Below are the code and all the weights of a small trained network. Each question names an input and a target symbol and asks about switching units off, where a switched-off unit gives its printed mean instead of its output.

import numpy as np


def w(rows, s, z=0):
    codes = np.array(rows[::2]) - 128.0
    scale = np.full(codes.shape[1], s)
    scale[-1] = z or s
    return codes * scale


def norm(h):
    return h / np.sqrt((h * h).mean(-1, keepdims=True) + 1e-5)


def f(y):
    return y / 2 * (1 + np.tanh(0.7978845608 * (y + 0.044715 * y**3)))


def softmax(a):
    e = np.exp(a - a.max(-1, keepdims=True))
    return e / e.sum(-1, keepdims=True)


def log_softmax(a):
    a = a - a.max(-1, keepdims=True)
    return a - np.log(np.exp(a).sum(-1, keepdims=True))


def net(x, mask):
    ids = ['ΔΠΩαγεζηθμξσφ'.index(c) for c in x.split()]
    T = len(ids)
    res = E[ids] + P[:T]
    u = 0
    for l in range(2):
        r = norm(res)
        for j in range(2):
            rows = slice(4 * j, 4 * j + 4)
            q, k, v = (r @ M[l][rows].T for M in (Q, K, V))
            z = softmax(np.where(np.tri(T) > 0, q @ k.T / 4**0.5, -1e9)) @ v
            o = O[l][rows]
            res = res + np.where(mask[u + j], z, o[:, -1]) @ o[:, :-1]
        u += 2
        y = f(norm(res) @ A[l][:, :-1].T + A[l][:, -1])
        res = res + np.where(mask[u : u + 4], y, B[l][:, -1]) @ B[l][:, :-1]
        u += 4
    return log_softmax(norm(res)[-1] @ U[:, :-1].T + U[:, -1])


Q, K, V, O, A, B = {}, {}, {}, {}, {}, {}
E = w([
[109,71,141,192,63,139,104],'Δ',
[117,113,139,130,129,122,92],'Π',
[167,159,121,129,189,91,97],'Ω',
[117,122,97,143,138,119,104],'α',
[97,102,132,98,142,168,167],'γ',
[163,95,86,116,138,127,121],'ε',
[116,136,113,133,131,136,106],'ζ',
[150,189,106,253,135,199,76],'η',
[133,122,143,111,135,134,96],'θ',
[119,127,118,131,140,135,98],'μ',
[180,145,111,88,130,131,136],'ξ',
[138,156,163,110,129,128,104],'σ',
[121,145,108,113,81,182,170],'φ',
],0.038)
P = w([
[109,149,171,215,183,110,178],'0',
[169,91,141,169,105,238,43],'1',
[134,106,128,163,114,213,88],'2',
[122,104,123,151,110,203,81],'3',
[112,106,116,140,109,189,78],'4',
[100,113,110,131,108,178,75],'5',
[86,123,103,121,108,164,78],'6',
[73,129,98,110,110,152,77],'7',
[59,137,90,97,112,140,77],'8',
[42,142,83,87,113,128,76],'9',
[33,147,74,72,114,111,76],'10',
[11,157,65,71,118,102,86],'11',
],0.012)
Q[0] = w([
[151,97,162,145,164,143,81],'0.h1',
[185,112,117,53,176,156,161],'0.h1',
[143,149,120,149,174,98,130],'0.h1',
[83,138,192,189,141,153,166],'0.h1',
[88,147,136,53,193,100,12],'0.h2',
[50,112,162,89,3,131,67],'0.h2',
[43,145,218,230,100,54,82],'0.h2',
[160,43,61,70,128,107,136],'0.h2',
],0.029)
K[0] = w([
[118,129,160,150,157,163,89],'0.h1',
[121,89,96,20,207,152,100],'0.h1',
[165,130,129,149,173,141,132],'0.h1',
[193,117,185,198,101,192,184],'0.h1',
[118,126,164,177,252,47,234],'0.h2',
[114,91,173,188,53,60,237],'0.h2',
[248,95,160,241,113,165,177],'0.h2',
[114,137,87,36,81,50,131],'0.h2',
],0.023)
V[0] = w([
[102,145,65,131,88,125,134],'0.h1',
[159,69,109,120,210,110,217],'0.h1',
[201,83,110,129,140,107,122],'0.h1',
[135,183,135,134,95,86,119],'0.h1',
[102,89,1,213,134,111,77],'0.h2',
[79,170,101,130,120,239,96],'0.h2',
[119,231,107,150,25,131,144],'0.h2',
[55,109,185,122,35,115,114],'0.h2',
],0.015)
O[0] = w([
[164,85,154,135,150,175,105,154],'0.h1',
[134,143,176,30,98,111,82,31],'0.h1',
[145,132,104,96,156,90,95,109],'0.h1',
[197,129,136,165,114,115,140,72],'0.h1',
[203,8,125,139,187,110,92,213],'0.h2',
[159,114,66,112,93,141,74,254],'0.h2',
[131,162,61,151,139,35,121,89],'0.h2',
[123,108,182,129,53,65,78,109],'0.h2',
],0.013,0.0093)
A[0] = w([
[173,70,55,98,94,149,201,128],'0.n1',
[110,136,98,196,119,165,4,231],'0.n2',
[182,216,98,119,155,103,30,99],'0.n3',
[161,148,84,33,160,117,185,5],'0.n4',
],0.022,0.0026)
B[0] = w([
[162,199,151,91,65,137,141,183],'0.n1',
[112,185,154,190,110,123,179,250],'0.n2',
[56,112,82,118,188,161,133,172],'0.n3',
[141,135,143,182,116,114,7,157],'0.n4',
],0.021,0.02)
Q[1] = w([
[76,129,161,126,136,122,171],'1.h1',
[117,189,241,101,215,127,136],'1.h1',
[168,193,183,189,214,109,147],'1.h1',
[101,98,63,165,162,125,53],'1.h1',
[107,121,127,90,4,161,95],'1.h2',
[182,137,214,163,157,187,131],'1.h2',
[136,209,123,177,131,80,162],'1.h2',
[75,133,193,79,118,158,194],'1.h2',
],0.029)
K[1] = w([
[78,149,165,82,123,131,165],'1.h1',
[133,146,235,118,243,136,93],'1.h1',
[150,176,190,134,229,52,154],'1.h1',
[70,108,84,190,123,111,73],'1.h1',
[134,127,124,71,3,159,125],'1.h2',
[218,126,224,122,181,82,131],'1.h2',
[117,172,146,182,138,83,173],'1.h2',
[107,115,180,79,180,181,187],'1.h2',
],0.027)
V[1] = w([
[248,174,103,160,117,117,142],'1.h1',
[145,122,130,29,94,127,136],'1.h1',
[127,108,71,111,169,97,50],'1.h1',
[93,108,77,114,204,174,239],'1.h1',
[23,123,178,85,112,149,135],'1.h2',
[156,142,156,94,31,85,19],'1.h2',
[116,204,98,59,98,74,192],'1.h2',
[95,22,156,47,105,222,179],'1.h2',
],0.019)
O[1] = w([
[107,84,208,80,149,187,130,162],'1.h1',
[171,82,114,182,164,126,113,2],'1.h1',
[105,96,114,135,142,84,233,19],'1.h1',
[56,84,139,161,61,111,68,90],'1.h1',
[77,79,146,86,101,186,107,134],'1.h2',
[75,119,171,215,83,162,151,87],'1.h2',
[132,93,83,119,151,182,223,47],'1.h2',
[6,118,118,77,150,194,60,53],'1.h2',
],0.017,0.0079)
A[1] = w([
[209,91,94,109,170,122,59,4],'1.n1',
[68,128,136,123,240,57,74,20],'1.n2',
[171,137,162,152,118,61,137,143],'1.n3',
[95,123,149,118,3,73,189,142],'1.n4',
],0.028,0.0033)
B[1] = w([
[112,99,10,58,106,83,145,173],'1.n1',
[131,74,245,148,251,88,99,174],'1.n2',
[52,27,61,135,119,202,74,253],'1.n3',
[137,79,232,75,83,77,107,193],'1.n4',
],0.02,0.016)
U = w([
[167,206,118,74,130,100,38,153],'Δ',
[97,146,216,203,210,197,138,81],'Π',
[101,71,186,217,74,106,65,59],'Ω',
[148,73,39,81,84,98,94,80],'α',
[2,129,111,112,129,208,119,130],'γ',
[95,110,134,141,220,67,66,198],'ε',
[96,37,91,151,129,146,201,98],'ζ',
[60,253,204,181,159,85,52,102],'η',
[127,190,194,124,83,143,177,189],'θ',
[215,92,126,128,150,219,94,39],'μ',
[107,184,68,254,142,130,93,108],'ξ',
[37,157,99,126,94,26,139,160],'σ',
[121,185,100,83,182,118,166,253],'φ',
],0.0097,0.0046)

Each question gives the input, a string of symbols that net reads in full, and the target symbol t.
The units are the heads (4 rows each of Q, K, V and O) and the neurons (one row each of A and B). Each row of codes is followed by its name. A weight is (code - 128) times the scale printed after its matrix; where a second scale follows, it is the last column's (O, A, B and U).
mask holds one flag per unit, layer by layer, with each layer's heads first. A switched-off unit (its flag False) gives its mean, the last column of its rows in O or B, instead of its output. The means were averaged over made-up inputs and are rounded, as every weight is.
A unit's drop is (log p(t) with every unit on - log p(t) with that unit switched off) / (log p(t) with every unit on - log p(t) with every unit switched off).
The circuit of an input: a set's keep is (log p(t) with only the set's units on - log p(t) with every unit switched off) / (log p(t) with every unit on - log p(t) with every unit switched off). Starting from all 12 units, units are removed one at a time, each time the one whose removal leaves the highest keep (on an exact tie, the one counted first), for as long as the keep stays at least 0.8.
circuit, biggest first: the units of the circuit, biggest drop first
most important unit: the unit with the biggest drop
k most important neurons: the k neurons with the biggest drops, biggest first
top k neurons in layer l: the k neurons of layer l with the biggest drops, biggest first
which heads matter: for each layer, one digit per head in row order, 1 if its drop is at least 0.15 and else 0, layers parted by /
input μ γ Π Δ Ω α α η ξ ξ ξ, target ξ: which heads matter => 11 / 01
input θ ξ Δ φ φ Π α ε, target α: circuit, biggest first => (0.h2 1.n1)
input Π μ ξ ζ η ξ η μ Π ε, target Π: which heads matter => 11 / 11
input θ σ γ ξ ε ξ, target ε: which heads matter => 11 / 10
input γ μ Δ φ ε ζ, target ξ: most important neuron => (0.n2)
input γ α Δ Δ η ε μ, target ξ: circuit, biggest first => (1.h1 0.h2 0.n2 0.h1)
input Ω Δ φ γ ξ α ξ, target α: 2 most important neurons => (1.n1 0.n1)
input ξ ε Π μ α φ σ ξ φ Π ξ, target Π: circuit, biggest first => (1.h2 0.h2 1.h1 0.n4)
input Π ζ η α γ η ξ θ φ γ μ, target η: which heads matter => 01 / 11
input ξ γ Π ε φ η Δ ξ Ω α ε ε, target ε: top 2 neurons in layer 0 => (0.n4 0.n2)
input Δ ε γ ξ γ ζ, target Ω: top 2 neurons in layer 0 => (0.n1 0.n3)
input Ω θ ξ γ Π γ Δ γ ζ, target ζ: which heads matter => 11 / 11
input Δ γ Δ μ μ ξ ζ σ γ θ ξ, target θ: circuit, biggest first => (0.n1 1.h2)
input γ Δ θ η θ Δ σ, target ξ: circuit, biggest first => (1.h1 0.h1 0.h2 0.n2)
input μ ξ γ α α ζ Δ θ Δ σ ε, target σ: circuit, biggest first => (0.h2 1.h1 0.n3)
input Δ γ η Δ Ω μ μ ζ, target Ω: circuit, biggest first => (0.h2 1.h2)
input ξ φ Ω ξ Ω, target ε: most important unit => 1.n2
input σ ζ ε ε γ θ ζ ε η ε α, target θ: circuit, biggest first => (1.h2 0.h2 1.n3)
input γ Δ γ ξ γ η ε ξ ε, target ξ: 3 most important neurons => (0.n4 0.n2 0.n3)
input ε ε ξ σ, target Π: most important unit => 0.h1
input μ ε φ ξ φ μ Π ζ, target Δ: 2 most important neurons => (0.n4 1.n3)
input μ ξ ξ γ Π, target Δ: which heads matter => 01 / 11
input Δ μ ξ φ θ ζ Δ α Δ Π ξ, target Π: 2 most important neurons => (0.n1 1.n3)
input ξ γ Δ ζ, target φ: circuit, biggest first => (0.h2 1.h2)
input ε γ ζ η Δ θ, target Π: which heads matter => 11 / 01
input γ Δ ζ μ, target ξ: which heads matter => 11 / 10
input γ Δ γ γ ξ, target γ: most important unit => 0.n3
input Δ γ σ α ζ ζ ζ ε Δ η ε σ, target Ω: which heads matter => 11 / 01
